Below is a small trained network, with its code and all its weights. Each question gives an input and a class and asks what happens when units are switched off, that is, made to give their printed mean instead of their output.

import numpy as np


def w(rows, s, z=0):
    codes = np.array(rows[::2]) - 128.0
    scale = np.full(codes.shape[1], s)
    scale[-1] = z or s
    return codes * scale


def norm(h):
    return h / np.sqrt((h * h).mean(-1, keepdims=True) + 1e-5)


def f(y):
    return y / 2 * (1 + np.tanh(0.7978845608 * (y + 0.044715 * y**3)))


def log_softmax(a):
    a = a - a.max(-1, keepdims=True)
    return a - np.log(np.exp(a).sum(-1, keepdims=True))


def net(x, mask):
    res = np.array(x, float).reshape(1, 5) / 4 @ E
    u = 0
    for l in range(2):
        y = f(norm(res) @ A[l][:, :-1].T + A[l][:, -1])
        res = res + np.where(mask[u : u + 9], y, B[l][:, -1]) @ B[l][:, :-1]
        u += 9
    return log_softmax(norm(res)[-1] @ U[:, :-1].T + U[:, -1])


A, B = {}, {}
E = w([
[176,67,100,48,233,156],'x0',
[135,141,118,116,122,142],'x1',
[169,13,89,91,53,160],'x2',
[131,128,128,129,128,129],'x3',
[42,130,131,224,143,254],'x4',
],0.0048)
A[0] = w([
[113,171,124,119,212,153,8],'L0N0',
[152,77,130,125,100,179,62],'L0N1',
[185,95,83,65,57,44,37],'L0N2',
[165,143,177,82,144,111,92],'L0N3',
[167,240,149,68,171,2,228],'L0N4',
[118,203,101,151,153,134,105],'L0N5',
[182,108,102,174,108,152,36],'L0N6',
[118,121,151,132,72,47,129],'L0N7',
[140,81,126,59,247,150,248],'L0N8',
],0.0081,0.0015)
B[0] = w([
[166,205,227,120,145,151,154],'L0N0',
[76,89,130,209,107,107,154],'L0N1',
[135,162,253,63,188,106,236],'L0N2',
[112,76,139,174,164,88,151],'L0N3',
[85,48,66,254,59,186,253],'L0N4',
[71,94,124,94,186,43,149],'L0N5',
[101,131,127,153,117,162,131],'L0N6',
[112,192,98,44,89,212,178],'L0N7',
[221,153,65,151,195,135,236],'L0N8',
],0.0082,0.007)
A[1] = w([
[239,126,90,73,170,93,105],'L1N0',
[120,142,53,226,182,150,251],'L1N1',
[137,113,26,117,141,51,125],'L1N2',
[151,167,166,100,147,72,189],'L1N3',
[139,62,2,189,68,208,157],'L1N4',
[108,196,154,104,21,68,70],'L1N5',
[4,131,123,157,79,106,202],'L1N6',
[81,69,108,134,44,121,38],'L1N7',
[121,149,165,59,117,216,140],'L1N8',
],0.0094,0.0024)
B[1] = w([
[21,80,123,122,111,110,201],'L1N0',
[201,156,151,71,145,102,250],'L1N1',
[136,108,166,196,74,172,138],'L1N2',
[146,110,85,118,79,183,154],'L1N3',
[142,103,110,252,116,75,254],'L1N4',
[185,101,197,152,154,118,172],'L1N5',
[55,136,97,75,116,204,216],'L1N6',
[108,204,91,80,69,72,170],'L1N7',
[163,127,126,148,94,71,160],'L1N8',
],0.013,0.0086)
U = w([
[47,167,75,183,27,120,227],'0',
[205,85,107,220,177,81,215],'1',
[193,127,227,72,55,106,88],'2',
[81,6,123,81,152,116,41],'3',
[44,207,128,65,150,207,96],'4',
[198,198,150,73,245,138,3],'5',
],0.011,0.0018)

Each question gives the input, the list of numbers given to net, and the class t.
The units are the neurons (one row each of A and B). Each row of codes is followed by its name. A weight is (code - 128) times the scale printed after its matrix; where a second scale follows, it is the last column's (A, B and U).
mask holds one flag per neuron, layer by layer. A switched-off neuron (its flag False) gives its mean, the last column of its row in B, instead of its output. The means were averaged over made-up inputs and are rounded, as every weight is.
A unit's drop is (log p(t) with every unit on - log p(t) with that unit switched off) / (log p(t) with every unit on - log p(t) with every unit switched off).
The circuit of an input: a set's keep is (log p(t) with only the set's units on - log p(t) with every unit switched off) / (log p(t) with every unit on - log p(t) with every unit switched off). Starting from the 12 units with the biggest drops (on a tie, the unit counted first), units are removed one at a time, each time the one whose removal leaves the highest keep (on an exact tie, the one counted first), for as long as the keep stays at least 0.8.
circuit, biggest first: the units of the circuit, biggest drop first
unit that matters most: the unit with the biggest drop
top k neurons: the k neurons with the biggest drops, biggest first
top k neurons in layer l: the k neurons of layer l with the biggest drops, biggest first
input [2,4,0,5,7], class 5: top 2 neurons => L0N4, L1N1
input [-5,-6,-4,-2,6], class 4: top 2 neurons in layer 0 => L0N8, L0N4
input [-2,-2,-7,-2,3], class 4: top neuron in layer 0 => L0N8
input [2,8,8,4,-1], class 3: top 3 neurons => L0N4, L0N2, L1N4
input [-7,6,-4,-8,7], class 4: circuit, biggest first => L0N4, L1N4
input [-6,3,-1,-7,3], class 4: circuit, biggest first => L0N4, L1N4
input [-2,-7,-8,0,-7], class 0: top 3 neurons => L0N4, L0N8, L1N6
input [-2,-1,1,1,-3], class 2: top 2 neurons in layer 0 => L0N2, L0N7
input [8,-3,-6,-6,5], class 5: circuit, biggest first => L1N4, L1N6
input [6,1,-8,-2,6], class 5: circuit, biggest first => L1N4, L1N6
input [-1,1,0,-3,8], class 4: top 4 neurons => L0N8, L0N4, L1N6, L0N7
input [-7,-2,4,-6,0], class 2: top 4 neurons => L0N4, L1N5, L0N8, L1N4
input [-2,4,-8,-2,-6], class 0: top 3 neurons => L0N4, L0N8, L1N6
input [8,-2,4,2,-4], class 3: unit that matters most => L1N0
input [-8,7,-2,6,4], class 4: top 2 neurons => L0N4, L1N6
input [0,-7,3,8,1], class 0: top 4 neurons in layer 0 => L0N8, L0N2, L0N1, L0N4
input [-2,6,-7,5,5], class 4: top 2 neurons in layer 0 => L0N8, L0N5
input [8,3,-3,5,4], class 5: top 2 neurons => L1N4, L0N4
input [8,-2,4,7,-8], class 3: top 3 neurons => L1N0, L0N2, L1N4
input [5,-2,-3,-5,3], class 5: top neuron in layer 1 => L1N4
input [7,-6,0,2,6], class 5: top 2 neurons => L0N4, L0N0
input [0,7,-5,-6,-6], class 0: top 2 neurons in layer 0 => L0N8, L0N4
input [-7,5,3,6,-8], class 2: top 2 neurons in layer 0 => L0N2, L0N8
input [0,8,-8,-5,-6], class 0: top 2 neurons => L0N8, L1N6
input [-1,7,-2,1,2], class 4: top 2 neurons => L0N5, L1N4
input [-3,7,7,7,-1], class 2: top 3 neurons => L0N4, L0N2, L1N4
input [-1,-3,-4,-8,6], class 4: unit that matters most => L0N8
input [2,-3,-6,-3,1], class 5: top 2 neurons in layer 1 => L1N1, L1N4
input [6,0,6,2,-7], class 3: top 2 neurons => L1N0, L0N2
input [-1,-5,0,7,-2], class 0: top 2 neurons => L0N4, L0N8
